(in the rows, 128 means zero)
Each row of numbers stands for one object and depends on some of the facts below. Use the named rows to name the rest.

How the objects are related:
ψ(q289, b); ψ(q359, c); ψ(q862, b)
ψ(q680, d); ψ(q983, c); ψ(q927, a)
ψ(q775, c); ψ(q830, e); ψ(q306, c)
ψ(q598, c); ψ(q475, a); ψ(q505, e)
ψ(q15, c); ψ(q582, a); ψ(q871, a)
ψ(q218, d); ψ(q144, a); ψ(q429, a)
ψ(q933, a); ψ(q751, a); ψ(q916, d)
ψ(q743, b); ψ(q771, a); ψ(q553, a)
ψ(q541, b); ψ(q875, d); ψ(q947, a)
ψ(q624, a); ψ(q681, a); ψ(q572, e)
ψ(q770, c); ψ(q650, a); ψ(q990, a)
ψ(q806, a); ψ(q48, a); ψ(q835, b)
ψ(q496, a); ψ(q934, e); ψ(q714, a)
ψ(q499, b); ψ(q256, a); ψ(q247, a)
ψ(q291, b); ψ(q757, d); ψ(q711, a)
ψ(q179, c); ψ(q196, c); ψ(q644, a)
ψ(q685, b); ψ(q82, a); ψ(q808, a)
ψ(q420, a); ψ(q722, c); ψ(q141, e)
ψ(q115, a); ψ(q761, c); ψ(q89, d)
ψ(q50, d); ψ(q225, a); ψ(q651, c)
ψ(q514, a); ψ(q394, b); ψ(q14, d)
ψ(q687, d); ψ(q557, a); ψ(q371, d)
ψ(q209, e); ψ(q646, d); ψ(q422, a)
ψ(q973, a); ψ(q592, a); ψ(q64, b)
ψ(q615, e); ψ(q107, d); ψ(q784, d)
ψ(q458, b); ψ(q227, c); ψ(q705, d)
ψ(q199, d); ψ(q156, e); ψ(q374, a)
ψ(q780, c); ψ(q854, b); ψ(q883, a)
ψ(q837, e); ψ(q637, a); ψ(q83, a)
ψ(q849, a); ψ(q266, a); ψ(q80, a)
ψ(q787, e); ψ(q897, a); ψ(q103, b)
ψ(q846, a); ψ(q171, a); ψ(q24, a)
ψ(q678, d); ψ(q509, a); α(q289, q225)
α(q680, q107); α(q680, q371); α(q983, q916)
α(q983, q496); α(q306, q875); α(q475, q592)
α(q505, q770); α(q15, q650); α(q871, q218)
α(q871, q107); α(q144, q883); α(q429, q846)
α(q751, q64); α(q916, q983); α(q743, q678)
α(q743, q646); α(q771, q247); α(q553, q429)
α(q541, q862); α(q875, q306); α(q624, q505)
α(q572, q199); α(q650, q89); α(q806, q553)
α(q835, q289); α(q496, q983); α(q499, q681)
α(q499, q103); α(q256, q711); α(q247, q48)
α(q757, q806); α(q711, q784); α(q179, q306)
α(q196, q897); α(q196, q770); α(q644, q359)
α(q685, q743); α(q685, q80); α(q82, q592)
α(q420, q705); α(q420, q209); α(q722, q107)
α(q141, q650); α(q141, q89); α(q225, q289)
α(q14, q83); α(q14, q947); α(q557, q83)
α(q209, q582); α(q209, q705); α(q646, q678)
α(q646, q80); α(q615, q973); α(q615, q927)
α(q107, q680); α(q107, q371); α(q458, q837)
α(q227, q83); α(q156, q458); α(q374, q359)
α(q374, q751); α(q854, q934); α(q883, q687)
α(q883, q514); α(q849, q808); α(q266, q429)
α(q787, q637); α(q103, q499); α(q846, q757)
α(q171, q990); α(q678, q685); α(q678, q24)
α(q509, q916); α(q509, q983)

Some objects and their rows:
q837: [144  57 106 172 128 178  79 101 171 100 165  86 151  71 117 147 145 122
 138 171  13  66 115 131 138 165  70 135  86 127  88 107 103 163  96]
q458: [156  62  88 110 160 126 126 110 176 114 122 110 101  97 143 130  97 183
 113 107  17  96 126 176  96 192 128 115 163 162 113 123 117 135 118]
q757: [105 106  82 127 122 126 122 135 156 140 119 157 130 205  95 157 130  94
 154 113 104 103 109 152 184 151 176 142  97  99 165 152 125  41 161]
q933: [134 158 163 126 136 140 128 149 111 109 121 132 132 121 141 126 129 132
 115 111 167 162 119  88 137  95 116 130 123 131 108 123 121 171 129]
q983: [121  74  62 125 130  82 174  85  73 121 169 108 127 122 148 117 135  85
 156 139 110 140 145 184 102 112 160 136 160 126 111 125 111 112 109]
q509: [128 130 131 130 176 142 124 128  92  92 105 124 114 105 146 113 138 118
 140  90 158 187 103 102 145  79 109 139 125 139 108 128 141 138 134]
q64: [120 107 112 120 126 117 142 136 188 147 104 123  89 144 137 139  78 187
  83 164 100  95 153 159  65 187 113 105 189 154 156  94 102 106 126]
q751: [128 186 166 130 136 140 118 138 105 110 118 121 125 128 141 115 116 134
  91 129 186 150 135  85 125 104 106 121 131 130 145 120 113 183 127]
q209: [131 101 168 191 104 163  98 113 166 155 139 136 121  91  89 144 158 120
 138 179  73  65 105 178 108 146  87 117  92 124  60 129 181 110 109]
q582: [135 175 222 129  98 138 141 182 132 106 136 169 138 143 135 149 123 133
  88 120 148 147 110 107 112  85 131 111 115 128  57 125 123 200 119]
q650: [130 149 190 113 111 115 111 142 123 112 113 139 184  89 143 106 146 138
 147 107 153 156 132  88 125  76 106 107 122 129 145 135 161 162 114]
q89: [ 94 107 122  93  74 103  96 134 182 119 129 158 211 175 108 133 132 108
 174 137  73  83 143 134 149 143 151 105  92 103 243 148 144  75 126]
q624: [111 160 154 149 165 124 106 120  80  83  98 126 106 117 141 104 123 122
 107 108 163 154 116 100 121  75  91 120 140 135 140 136 135 166 119]
q871: [143 163 156 120 145 143 132 137 106 140 109 130 128 104 135 113 147 130
 141  99 194 181 117 100 147  97 125 135 117 131 112 131 160 130 145]
q598: [133 107  88 125 106  78 169  89  77 149 176 112 135 123 135 114 134  99
 140 147 121 119 158 180 100 130 169 127 158 120 116 135 119 131 109]
q514: [108 140 167 117 115 127 128 183 120  85 135 148 139 131 142 145 126 146
 115 118 121 147 126  54 119  82 103 137 127 139  96 122  93 194 107]
q80: [122 153 173 125 113 137 137 169 131 102 124 136 150 141 149 142 118 133
 105 132 176 163 128  71 128  87 108 126 131 125 117 102  90 171 125]
q651: [133 107  88 126 106  77 170  89  79 148 176 112 136 123 135 114 134  98
 140 147 122 117 158 181  99 129 169 128 158 121 116 135 120 130 108]
q291: [132  82 104 120 143 115 143 127 180 154  97 130  85 121 131 134  99 184
 116 131  85 107 134 175  83 179 126 115 180 156 125 115 137  79 132]

Which object is each row?
No name comes twice in this set of rows, the named rows included.
[141 111  82 118 116  81 174  77  73 179 165 111 131 108 129 101 151  97
 167 135 150 136 155 195 108 132 179 134 152 123 120 142 158  90 125] -> q722
[106 138 148 113  77 124 119 155 177 124 142 184 156 213  95 161 118 101
 124 137  71  75 117 166 141 153 180 110  84 103 160 156 136 100 133] -> q705
[131  89 100 178 111 162  78 116 163 149 160  87 129  82  96 150 147 146
 131 184  51  43 139  92 140 184  67 152 100 124 107 117  96 149 104] -> q934
[ 95  80 115 204 139 152  75  89 145 115 119 101 109  94 107 129 141 114
 134 193  79  69 117 147 107 132  44 122 119 125 132 110 137 103 100] -> q505
[124  83 117 184 127 165  89  99 159 150 133 103 124  81 100 136 156 122
 154 181  87  78 118 146 127 154  70 134 100 123 104 112 151  94 116] -> q830
[145 182 209 136 130 135 127 148 103 125 117 162 118 115 124 118 140 131
 108  94 157 150 102 133 120  88 134 112 114 133  70 154 178 174 127] -> q420
[104 103 129 106 118 114 161 182 181 158 119 176  51 152 116 161 100 203
 101 147  55  94 135 164  45 179 135 128 174 175  69 123 140  94 118] -> q862
[100 150 167 142 132 130 121 157 110  63 117 133 128 148 153 135 103 126
  84 137 154 150 125  76 112  72  88 118 143 131 129 105  78 195 109] -> q897
[123 127 139 126 159 145 132 145 105  81 114 128 124 120 152 128 128 119
 129 104 154 184 108  90 142  77 107 138 125 136 103 114 112 153 129] -> q496
[ 99  99  91 141 102  68 164  96  78 103 172 113 130 150 148 124 108  93
 111 172 109 107 163 168  73 107 140 116 179 119 138 117  78 152  88] -> q770
[141 119 112 145 156 214 100  93 146 143 156 112  80  76 102 120 160 116
 144 187  67 105 109 186 104 185  94 145  63 157  76 117 194 102 117] -> q787
[154  66  94 178 160 174  65  66 142 119 147  80 130  41 106 116 164 119
 160 145  23  68 106 158 147 168  75 136  82 131 100 136 158 137 106] -> q156
[111 129  78 106 118 109  90 105 145 164 115 137 161 158  89 114 145 113
 182 111 108  84 140 135 181 171 162 135  92 105 244 174 170  43 152] -> q14

Now the same objects, written a new way:
Some objects and their rows:
q371: [153 129 106 122 137  92 152  76  82 136 125 145 123 159 124 124 129 133
 124 164 118 135 161 105 138 194 129 110 113 135 137 121  94 118 100 107
 122 121 140 147 176 129 125  98 136]
q680: [165 127  75 118 148 108 148  91  90 131 119 134 130 153  99 125 113 147
 125 148 117 133 151  98 132 185 124 103 107 122 138 117  96 136 125 116
  52 120 148 154 171 160 120 111 137]
q990: [123 118 148 132 131 117 111 135 135 144 135 137 121 127 160 138 131 122
 127 135 138 124 116 141 116  86 122 156 130 123 135 158 154 108 103 132
 177 140  90  87 159 103 132 127 124]
q156: [124 119 169 144 116 161  57 154 166  91 136 146 106  66 146 120 170 134
 147  89 154 134 110 156 143 183 111 117 188 138 112 159 119 148 160 112
 148 132 180 127  77  93 130 152 141]
q458: [ 99 147 108 126 110 127 126 143 131 123 129 112 137 107 100 106 170 122
 143 146  83 135 160 137 146 126 148  86 121 130 135 127 131 168 111 100
 129  93 183 163  98 170 123 117 130]
q934: [131 105 165 154 103 161  77 135 143 101 164 140 101  71 156 116 166 110
 143 161 176 130 109 185 136 198  94 119 153 142 106 155 114 144 129  95
 188 127 163 142 150  58 144 107 147]
q24: [133 113 119 134 134 137 118 149 128 138 146 104 125 129 150 138 114 117
 129 143 154 116 117 155 118 108 102 152 107 111 127 148 164 114 113 126
 133 140  91  82 165 108 130 107 113]
q256: [ 96 126 151 127 135 128  93 143 156 136 115 150 120 114 143 145 128 154
 112  77 134 130 114 107 110  77 142 152 158 133 142 165 177 101 137 149
 135 138  90  68 106 139 121 162 123]
q429: [121 130 167 130 135 122 117 148 159 129 123 135 118 122 151 134 125 130
 131 118 132 129 124 136 115 110 108 149 153 129 137 147 162 106 123 136
 154 142  87  66 102 136 126 144 107]
q846: [134 124 150 130 135 131 113 151 152 129 120 104 124 126 130 136 109 130
 132 124 135 125 118 143 117 127 100 149 139 112 132 146 164 114 131 136
 101 136  94  79 115 147 125 138 107]
q761: [144 147 113 130 142 124 179 109 116 132 106 112 153 154 136 122 102 131
 114 146 128 124 120 128 143 179 128 107 143 134 130  75  84 106 129 140
 108 113 157 211 147 146 135 109 116]
q499: [129 143  84 124 116 130 151 155 105 109 133  76 136 106  96  99 142 112
 141 131 110 109 159 141 145 115 125  85 100 120 133 112 131 189 109 106
 130  99 196 167  95 171 118  92 128]
q808: [114  98 128 138 136 118  99 126 130 153 151 146 125 114 144 153 105 120
 136 157 124 135 100 149 104 124 135 150 115 144 144 162 173 125 118 130
 157 118  68  96 142 130 131 121 120]
q48: [124 123 154 132 125 128 107 125 139 151 141 130 127 121 149 133 146 111
 142 158 127 135 118 158 134  98 113 153 119 119 120 148 145 113 122 121
 153 134 104  81 149 105 134 125 116]
q933: [142 117 132 129 130 136 108 155 139 134 134 112 124 114 135 138 107 131
 126 116 144 120 114 138 123  83 105 148 127 119 129 146 151 116 129 135
 101 139 100  75 123 133 121 135 110]
q862: [ 82 134  94 130 102 137 168 136 149 137 137 127 125 138 105 123 145 123
 142 206  81 158 164 132 108 197 152  90  96 141 130 133 128 166  91 103
 119  99  91 150 186 157 141 108 147]
q644: [128 126 130 126 134 140 103 161 148 123 124 107 132 118 125 133 115 133
 128  86 133 117 115 124 128  67 114 151 141 109 131 139 162 119 146 146
 105 146 111  79  85 143 121 151 111]
q598: [130 150 124 128 131 126 162  90 106 143 107 127 152 144 129 126 133 125
 121 159 115 138 121 126 153 165 144 107 115 145 120  81  80  97 135 131
 123 114 179 219 154 144 140 116 125]
q64: [105 136  49 123 122 139 166 171 115 124 133  98 134 144 115 114 131 118
 119 161 111 128 158 133 127 122 152  96 104 114 135 124 136 172  90 106
 136 102 139 162 170 133 122  90 157]

Rows to name:
No name comes twice in this set of rows, the named rows included.
[156 133 110 120 147  98 124  63 118 141 116 141 132 137  95 121 145 140
 140 161  82 151 154 113 153 223 119  98 121 134 129 113  87 120 132 108
  50 119 173 153 115 155 125 124 115] -> q875
[116 116 157 132 119 126 147 143 165 138 141 138 108 155 155 143 117 122
 130 174 140 138 135 146  97 140 108 166 133 131 125 139 145  96 100 132
 154 151  44  63 182 106 143 134 137] -> q582
[186 118 104 115 115 102 202  55  76 125 150 123 117 183  78 110 111 100
 146 198 128 128 163 132 123 157 129 110  82 140 106  75  58 154 117 108
 150 136 136 159 167 108 132  94 161] -> q199
[140 112 203 132  85 168 148 162 157  60 150 136  88 114 117 104 124 106
 149 112 195 125 136 161 102 142 105 135 160 140  90 113  80 175 163 127
 199 160 148 129  66  51 141 152 183] -> q572
[141 158 103 123 150 125 173 122 108 133 108 100 163 159 136 120 110 129
 108 124 145 118 124 118 160 129 136 114 146 117 120  73  87 116 134 146
  97 115 174 218 142 125 125 114 113] -> q983
[103 117 176 140 109 165 120 178 193  81 138 165  92 134 174 128 137 138
 131 130 178 145 129 140  92 189 122 134 202 135 108 148 118 123 130 126
 177 153  73 106 161  49 146 150 180] -> q209
[127 111 159 140 125 118 110 111 150 148 154 130 116 106 134 146  99 119
 152 161 115 143 109 173  92 172  88 145 112 155 146 156 167 134 121 122
 140 122  68  81 128 145 134 118 108] -> q637
[136 163 158 127 133 121 154  83 153 129  98 127 152 127 115 118 139 138
 138 146  99 139 130 135 161 212 119  99 139 153 124  69  77 106 155 135
  80 113 200 195  75 181 140 136  98] -> q179

Now the same objects, written a new way:
Known rows:
q637: [120 159 117 110 118 120 117 168 172 110 124 120 135 126 123  95 126 101
 132 143 149  96 118 130 129 126 151 140 152 157 120 171 141 159 172 140
 150 129 128 122 121 134 145 117 118 101  95 107]
q770: [120 170 146 196 126 116 128 126 101 132 117 149 146 148 134 133 127 137
 102 141  74  97 138  98 110 141 158 159 133 141  96  26 166 118 113 120
 140 147 107 169 116 142 122 141 103 131 206 124]
q680: [107 167 109 129 145 108 147  89 107 124 128 145 115 100 144 136 111 133
 132 102 152 148 138  68 104 119  85 126 117 132 139 142 143 110 144 123
 100 120 160 141 129 114 144 124 141 113 144 115]
q775: [137 148 153 208 137 132 133 124 121 113 124 137 146 150 139 149 126 144
 106 130 107 131 135 117 101 123 144 136 124 135  88  60 166 108 122 122
 128 138 109 138 125 140 130 139 129 118 169 159]
q751: [148 122 124 137 123 116 124 144 142 133 125 128 107 128 120 138 130 112
 139 134 149 107 107 148 145 139 164 136 124 153 149 157 150 157 146 127
 136 132 141 139 142 119 133 134 115 138 147 106]
q854: [155 102 124  91 135 135 114 112 103 134 143 112 153 111 125 148 119 179
 125 130 127 138 103 121 142 120  82 143 120 109 118  75 112 130 115 122
 140  97  90 107 154 119 145  92 155  99  82  89]
q225: [167 111 122 135 106 128 124 163 129 122 109 125 117 137 115 128 134 122
 135 140 201  86 127 152 151 139 171 115 134 114 142 144 149 154 145 130
 127 142 138 140 143 124 144 149 137 130  84 118]
q514: [114 123 131  82 116 125 126 134 155 130 115 126 120 152 124  94 128 109
 122 155 132  99 126 155 129 129 164 132 141 151 142 174  99 132 140 143
 143 139 127 137 114 121 113 119 116 124 121 121]
q141: [150 114 109 156 146 146 117 111 116 144 162 127 125  99 125 148 156 114
 134 105  28 166 133 127 123 118  89 123 128 117 140 138 163 133  70 112
 110 121 119  93 116 157 125 121 120 158 118 142]
q15: [128 136 153 236 152 144 133 126 121 122 141 134 142 143 130 163 125 137
 112 117  77 174 110 129 101 126 119 127  96 145  97  39 159 114 122 110
 126 127 105 118 127 142 121 132 112 134 189 178]
q572: [209 121 110 160 142 161 107 105 127 119 161 118 123 112 138 145 155 146
 134 132  88 160 152 138 114  95 102 110 127 117 127 185 178 120  85 124
 101 129 130 115 117 152 119 104 159 137  37 147]
q685: [149  95 131  80 131 112 115 113  97 146 138 122 141 125 137 146 123 184
 134 137 110 132 135 112 150 136 100 149 144 102 104  92  99 111 115 134
 143 109 121 145 138 116 106  99 150 124 133 102]
q916: [ 92 138 103 109 128 122 147 100  73 142 113 151 124 118 122 112 115 126
 115 114 144 133 135  76 107 134  81 106 113 105 157  82 106 108 126 116
  94 131 139 137 116 121 144 129 127 119 113 129]
q196: [128 143 149 230 133 136 134 136  96 129 125 142 145 137 123 162 128 135
 111 115  94 133 120 117 119 141 137 136 106 123 103   5 172 125 108 105
 126 138 102 133 136 144 140 158 111 141 196 149]
q179: [104 136 168 214 148 150 145 121 146 100 134 123 154 137 141 163 123 131
 110  99 106 177 128 136  98 111 121 122 114 125  81  73 147 103 115 120
 126 124 101  86 135 140 145 154 135 119 181 188]
q678: [101 178 111 113 132 125 140  93  93 132 125 146 122 108 137 113 114 137
 127 120 150 136 148  76 111 124  88 124 104 123 144 115 115 104 130 121
 102 128 152 163 118 120 122 127 132 128 123 114]
q711: [101  43 136  90 124 107 150 139 149 135 104 127 109 163 123 128 132  98
 123 118 138 127 122 160 124 140 155  99 172 113 139 182  96 121 140 144
 126 135 140  89 121 115 139 141 129 121 154 181]
q89: [ 79 191 105 109 141 117 135  95 103 139 135 149 123 107 136  99 111 126
 126 125 104 146 134  65 101 125  76 135 104 148 142 112 107 110 140 122
 112 123 147 160 103 124 110 106 110 124 143 109]
q897: [109 136 124 106 111 114 122 148 132 148 117 135 115 136 114 104 131 102
 130 146 115  87 117 141 149 150 168 146 131 149 152 128 117 153 133 129
 147 139 129 154 122 125 115 134  92 148 163  95]

Rows to name:
No name comes twice in this set of rows, the named rows included.
[ 63 118 113  71 131  91 161  92  97 134 101 152 121 133 143 105 115 119
 112 105 135 127 161  62  93 130  94 109 167  98 133 144  97  83 137 140
  99 135 157 128  99 113 143 129 140 100 149 151] -> q784
[127  63 126 129 121 137 136 149 123 143 115 126 112 148 102 133 132 104
 127 124 146 133  95 172 139 144 143  98 115 118 162 122 107 146 128 120
 120 132 121  98 137 123 139 142 117 140 119 157] -> q509
[177 134 160 231 139 172 128 114 107 113 132 129 139 159 132 160 127 166
 108 146 133 157 130 154 106 115 140 112  76 127 104  51 150 100 105 113
 113 142 106 147 135 138 108 137 141 140 121 177] -> q227
[159 112 120  84 130  88 110 114  96 147 136 129 137 116 141 148 121 182
 135 139 108 104 133  87 151 141 113 170 162 117 104  94 138 126 129 135
 151 111 128 162 140 114 120  92 146 111 150  69] -> q64
[119 116 123  60 124 126 116 122 106 134 132 115 168 109 124 124 118 165
 117 129 116 114 115 106 142 126  86 153 146 102 109  63 102 131 113 129
 150 102  82 102 144 125 158 100 145  89  89  78] -> q458
[166 102 138 141 122 169 122 135 137 129 131 115 110 146 112 132 131 132
 136 151 174 146 108 197 144 125 148  98  75 137 159 152  99 135 125 122
 119 132 128 132 141 121 101 131 131 155  80 148] -> q557
[154 168 144 209 135 108 128 117 114 118 121 146 137 146 145 152 125 148
 108 141 100 100 137  96 103 129 164 161 139 154  92  65 195 118 129 124
 137 144 120 171 125 135 129 130 122 115 195 121] -> q359
[ 70 191 121 111 124 138 144 117 106 120 125 137 141  98 136 100 116 127
 136 103 164 147 166  76 121 125  77 113 108  94 124 108  94 100 131 126
 104 127 148 139 118 130 128 153 135 134 114 134] -> q757
[133 138 123 147 134 143 117 111 120 142 160 126 128  92 133 144 157 115
 144  99  35 157 160 126 141 123 104 135 132 103 130 144 154 125  58 118
 117 127 129 111 121 156 112 148 120 179 149 132] -> q615
[ 58 179 123 107 141 130 151  95 126 115 131 134 136  95 141 112 109 119
 128  93 147 167 144  81 103 111  69 118 110 119 133 136 100 100 132 126
 107 115 141 110 122 122 142 135 134 113 133 134] -> q875

